Here is a tiny trained network, its code and every weight. The questions are about switching its units off for an input and a class, where a switched-off unit gives its printed mean instead of its output.

import numpy as np


def w(rows, s, z=0):
    codes = np.array(rows[::2]) - 128.0
    scale = np.full(codes.shape[1], s)
    scale[-1] = z or s
    return codes * scale


def f(y):
    return y / 2 * (1 + np.tanh(0.7978845608 * (y + 0.044715 * y**3)))


def log_softmax(a):
    a = a - a.max(-1, keepdims=True)
    return a - np.log(np.exp(a).sum(-1, keepdims=True))


def net(x, mask):
    res = np.array(x, float).reshape(1, 8) / 4 @ E
    y = f(res @ A[0][:, :-1].T + A[0][:, -1])
    res = res + np.where(mask, y, B[0][:, -1]) @ B[0][:, :-1]
    return log_softmax(res[-1] @ U[:, :-1].T + U[:, -1])


A, B = {}, {}
E = w([
[251,124,199],'x0',
[118,179,202],'x1',
[26,99,149],'x2',
[145,235,1],'x3',
[119,50,155],'x4',
[130,131,78],'x5',
[89,195,151],'x6',
[99,87,109],'x7',
],0.0074)
A[0] = w([
[155,112,68,252],'neuron 1',
[154,186,131,120],'neuron 2',
[9,147,139,155],'neuron 3',
[136,87,209,128],'neuron 4',
[44,161,98,131],'neuron 5',
[122,64,197,172],'neuron 6',
[154,49,218,188],'neuron 7',
[164,191,130,126],'neuron 8',
[158,107,138,77],'neuron 9',
],0.014,0.0041)
B[0] = w([
[220,38,63,204],'neuron 1',
[211,230,143,175],'neuron 2',
[2,143,88,247],'neuron 3',
[112,68,190,211],'neuron 4',
[89,145,41,223],'neuron 5',
[133,62,160,228],'neuron 6',
[156,77,193,255],'neuron 7',
[200,191,168,186],'neuron 8',
[79,116,118,137],'neuron 9',
],0.0085,0.0098)
U = w([
[1,103,65,35],'0',
[80,3,252,80],'1',
[131,15,112,254],'2',
[173,227,176,76],'3',
[167,54,64,105],'4',
],0.0089,0.0079)

Each question gives the input, the list of numbers given to net, and the class t.
The units are the neurons (one row each of A and B). Each row of codes is followed by its name. A weight is (code - 128) times the scale printed after its matrix; where a second scale follows, it is the last column's (A, B and U).
mask holds one flag per neuron, in row order. A switched-off neuron (its flag False) gives its mean, the last column of its row in B, instead of its output. The means were averaged over made-up inputs and are rounded, as every weight is.
A unit's drop is (log p(t) with every unit on - log p(t) with that unit switched off) / (log p(t) with every unit on - log p(t) with every unit switched off).
The circuit of an input: a set's keep is (log p(t) with only the set's units on - log p(t) with every unit switched off) / (log p(t) with every unit on - log p(t) with every unit switched off). Starting from all 9 units, units are removed one at a time, each time the one whose removal leaves the highest keep (on an exact tie, the one counted first), for as long as the keep stays at least 0.8.
circuit, biggest first: the units of the circuit, biggest drop first
top k neurons: the k neurons with the biggest drops, biggest first
drop of u: that unit's drop, to one decimal
input [-1,1,-5,6,2,6,5,-3], class 3: circuit, biggest first : [neuron 2]
input [-7,-3,-1,2,6,0,-3,3], class 0: circuit, biggest first : [neuron 7; neuron 3]
input [-1,-1,-3,3,1,4,-1,-3], class 3: circuit, biggest first : [neuron 6; neuron 3]
input [8,-6,-1,2,4,-6,-3,7], class 1: circuit, biggest first : [neuron 7; neuron 5]
input [-1,8,5,-6,-4,7,5,4], class 0: top 2 neurons : [neuron 3; neuron 5]
input [-6,8,-8,7,2,4,0,3], class 3: top 2 neurons : [neuron 2; neuron 8]
input [-1,5,-2,4,7,6,4,8], class 0: top 2 neurons : [neuron 7; neuron 6]
input [7,3,1,0,5,7,-3,-1], class 1: drop of neuron 8 : 0.0
input [-6,-1,-7,-3,-8,2,4,-5], class 3: drop of neuron 5 : 0.0
input [5,2,2,6,3,-2,-3,-3], class 3: drop of neuron 6 : 0.1
